-200.9	-148.0	-194.1	-161.1	-181.9	109.3	-69.8 out -200.9, -69.8

157.797	-101.763	-146.169	-62.167	75.830 out 157.797, 75.830

-4.651	11.206	101.941	-117.356	61.236	-127.005 out -4.651, -127.005

-0.070	0.083	-0.165	0.068	-0.081	0.163 out -0.070, 0.163

-1.274	0.990	1.702	-0.501 out -1.274, -0.501

53.693	-102.381	-1.192	-82.277	-186.057	-36.770	123.197 out 53.693, 123.197

-0.03	-0.14	-0.04	-0.05	-0.03	0.00
-0.05	-0.11	-0.03	-0.06	-0.02	0.16
out -0.03, 0.16
---
Input:
[[ -8 -16  61 -14  76]
 [ 68  72  11 -65 -33]]
Output: 72

Input: [50 73 58 75 56 74]
Output: 58

Input: [44 78 88 50 51]
Output: 78

Input: [-14  48 -59  85]
Output: -14

Input:
[[ 58  68  65  55]
 [ 67  58  74  79]
 [-54  72 -53  59]]
Output: -54

Input: [-24   3 -67  23 -36 -50  -1]
Output: 23

Input:
[[ 78  89  48  48]
 [ 72  77 -33 -34]
 [ 74  81  50  53]]
Output: 74

Input: [ 46  21  40  70 -40  50   0]
Output: 70
---
((2, 5, 2, 7), (1, 5, 2, 8), (1, 4, 4, 6)) value 6
((56, 20, 76, 92, 41, 60), (91, 76, 69, 12, 37, 72)) value 72
(25, -42, 44, 35, 24, 7, 22) value 22
((485, -583, -743, -439), (-254, -583, -710, -104), (599, -583, -743, -439)) value -439
(53, 20, 29, 94) value 94
(17, 1, -37, -32, 2, 36) value 36
---
[28 54 42 80 81 77] Out: 42

[-32  -7 -23 -74 -63   6] Out: -63

[ 30 -83  34  71   4] Out: 4

[[ 40  -8 -78   7 -31]
 [-61 -58  76 -26  61]] Out: -61

[ 70  37  -3  42 -39] Out: -3

[[-31   8  -6  53  -1 -38  12]
 [ 59 -30 -38  61  -8 -64  33]
 [-70   6  73  31 -27  30 -46]] Out: -64

[ 86 -42  40  15 -44] Out: -42

[ 45  66  -9 -19] Out: -9
---
 144  -320  -526    34   367   206   720 >> 206

14  54  99  34 >> 34

210  811   33  112   93 >> 112

 792  -306  -892   -11
-117  -620   -29  -398
>> -29

-506   662  -178   367 >> -178

39  33  76  21  14 >> 33
---
140  427  833  238
950  143  981  271
yields 950

 99  866  493   41  534  734 yields 734

-916   300   -66   718   445   224   261 yields 445

 -48   779  -392  -857  -303  -374 yields -48

-904   698   198    74
-763   561   161    74
yields 561

67  76  66  28
38   8  30  28
22  61  28  54
yields 67

601  497  649  340  818  404
211  572  765  804  887  548
688  607  247  573  975  619
yields 887
---
array([[ 475,  521, -760,  -47, -147],
       [-385, -428,  -79, -172,  382],
       [ 586, -128,  704,  -40,  341]]) ==> 341

array([[106, 185,  97,   3,  83],
       [230, 104,  83,   7,  94],
       [137, 113, 168,  65,  90]]) ==> 90

array([[ 89, 147, 153, 118,  55],
       [ 25,  86, 208, 130, 103],
       [ 81,  51, 117, 250,  24]]) ==> 24

array([[164, 163, 173, 167,  34, 124, 167],
       [196, 159, 158, 184, 161, 168, 181],
       [177, 164, 139, 142, 182, 218, 197]]) ==> 197

array([[6353, 6413, 8130, 2228, 5939],
       [4947, 3039, 8744, 4395, 4777],
       [2866, 2647, 3295, 3996, 1690]]) ==> 1690

array([[ 113,  700, -523,  -21,  935, -905, -142],
       [-510,  644,  460, -433,  739,  661, -326],
       [ 597, -841,   20,  775, -813,  325,  961]]) ==> 961
---
[7, -89, 19, -11, 43] -> 19, 43
[27, 20, -12, 65, 39] -> -12, 65
[10, -81, -16, -3, -25, 8, 19] -> -3, 19
[43, -71, -24, -27, -48] -> -24, 43
[58, 55, 16, -89, -19] -> 16, 58
[18, -41, 17, 65, 83] -> 17, 83
[-41, -14, 0, -47, -37, -65, -32] -> -47, 0
---
[[ 37 -41  12  -9 -84 -13  11]
 [ -5  11  32 -25 -52  44   9]] => -84

[38 77 41 -6] => 77

[ 82  50   4 -58 -14] => 4

[  1  43  40  -2 -26 -78 -29] => -26

[-5 42 87 43] => 42

[[ 42  26  90 -46 -39  10  87]
 [ 10  33  68  -2   7 -33  60]
 [ 30   0  31 -52 -47  26  39]] => -39

[-83 -45 -49 -39 -15] => -49
---
[[ 23 -34   8  -6]
 [-25  74   2  25]
 [-31  20 -33  10]]
23

[ 64 -18  -2  38]
-2

[-47  15  74  19]
15

[[-26 -73  61  -1]
 [ -3 -50  48 -19]
 [ 31  29  -8  -1]]
31

[-59 -83   1 -90 -70  36]
-59

[ 80  77 -42   2  29  91  46]
77

[[-63 -37 -36  45   2 -11]
 [ 14 -64  -6  46  16   2]]
16

[ 75  58  34 -24 -48  29  -5]
34
---
[ 24  43 -68   4  11  28 -11] gives 43

[[  7  23 -50  10]
 [ -6 -22  68   8]] gives -22

[[ 24 -28  34 -31  21]
 [ 49 -34  24 -28  34]
 [-74  79 -68  49 -34]] gives 79

[-84  37  39  24  20 -61 -32] gives 37

[[  5  -3  -4  18  13  22 -14]
 [-30  44  89  29   6 -36  27]] gives 44

[[ 34 -34 -19 -13 -38 -46  59]
 [-18  49 -68  46 -37  42  48]] gives 49

[ 11   5 -68 -15 -51  21] gives 5

[[-50  46 -35 -14  -7  78]
 [-67  71 -69  83  61 -10]
 [ 46  44   5  78 -43  41]] gives 44
---
[-250, 492, 608, -846] 608, -846

[146, 250, 189, 201, 55] 250, 55

[882, 696, 11, 745, 711, 851, 659] 882, 11

[7, 2, 6, 8, 5] 8, 2

[[422, -346, 346, 752],
 [137, -121, -560, 121]] 752, -560

[6845, 1691, 7036, 9658] 9658, 1691

[4, 9, 0, 1, 4, 1] 9, 0

[[-324, 539, -798, -301],
 [-16, -4, 30, 5],
 [-147, -582, -925, -226]] 539, -925
---
[[ -6   4  15   2 -10 -18]
 [ -6 -29  -4 -15  25  -6]
 [  6  40 -34  28 -67  32]] --> -15

[[33 -4  2 -2 72 15  2]
 [37  3 -3  1 34  4  2]] --> 72

[[  8   8 -65  13  -6 -17]
 [ 64 -34  15  33 -59 -41]
 [  7  32 -62  11  10 -12]] --> 33

[[ 12  34  16   6 -10  -8]
 [-64  25 -19   6 -20  -3]
 [ 66   1  32  -9   3  -2]] --> 6

[[-28 -15 -14   6  65  11  39]
 [ 15  36 -40 -45  18 -39 -43]
 [-55   9  49 -51  32 -67 -40]] --> 18

[[-75  15 -35 -80 -12  61 -76]
 [ 57 -73  78  35 -52  53 -53]
 [ 48 -44  50 -37  89 -46  47]] --> -52

[[ -4 -72 -63  44  90 -45]
 [  1  21  19 -13 -27  13]] --> 44

[[17 64 66 79]
 [26 83 90 79]] --> 64
---
array([[ 45, 631, 830, 234, 204, 847, 195],
       [713, 503, 432, 645, 654, 425, 657],
       [266, 589, 699, 370, 352, 707, 347]])
204

array([[267, 560, 481, 721, 927, 150],
       [987, 642, 435, 564, 391, 728],
       [736, 715, 323, 587, 790, 487]])
721

array([[-360, -521,  650,   -1],
       [-723, -289,   30, -776],
       [ -76, -222,   10,   62]])
-521

array([[87, 49, 47, 66, 16],
       [45, 40, 33, 46, 75],
       [61, 28, 27, 28, 21]])
47

array([[441, 489, 360, 615],
       [426, 498, 229, 440],
       [ 67, 383, 320, 756]])
489

array([[4727, 6575, 4130, 6090, 5166, 6886],
       [8869, 6858, 8913, 8050, 6233, 2872],
       [4169, 7077, 4848, 4776, 7164, 5527]])
6090

array([[ 513,  254,  201, -646],
       [ 580,  352,  306, -867],
       [ 143,   80,  294,  576]])
254
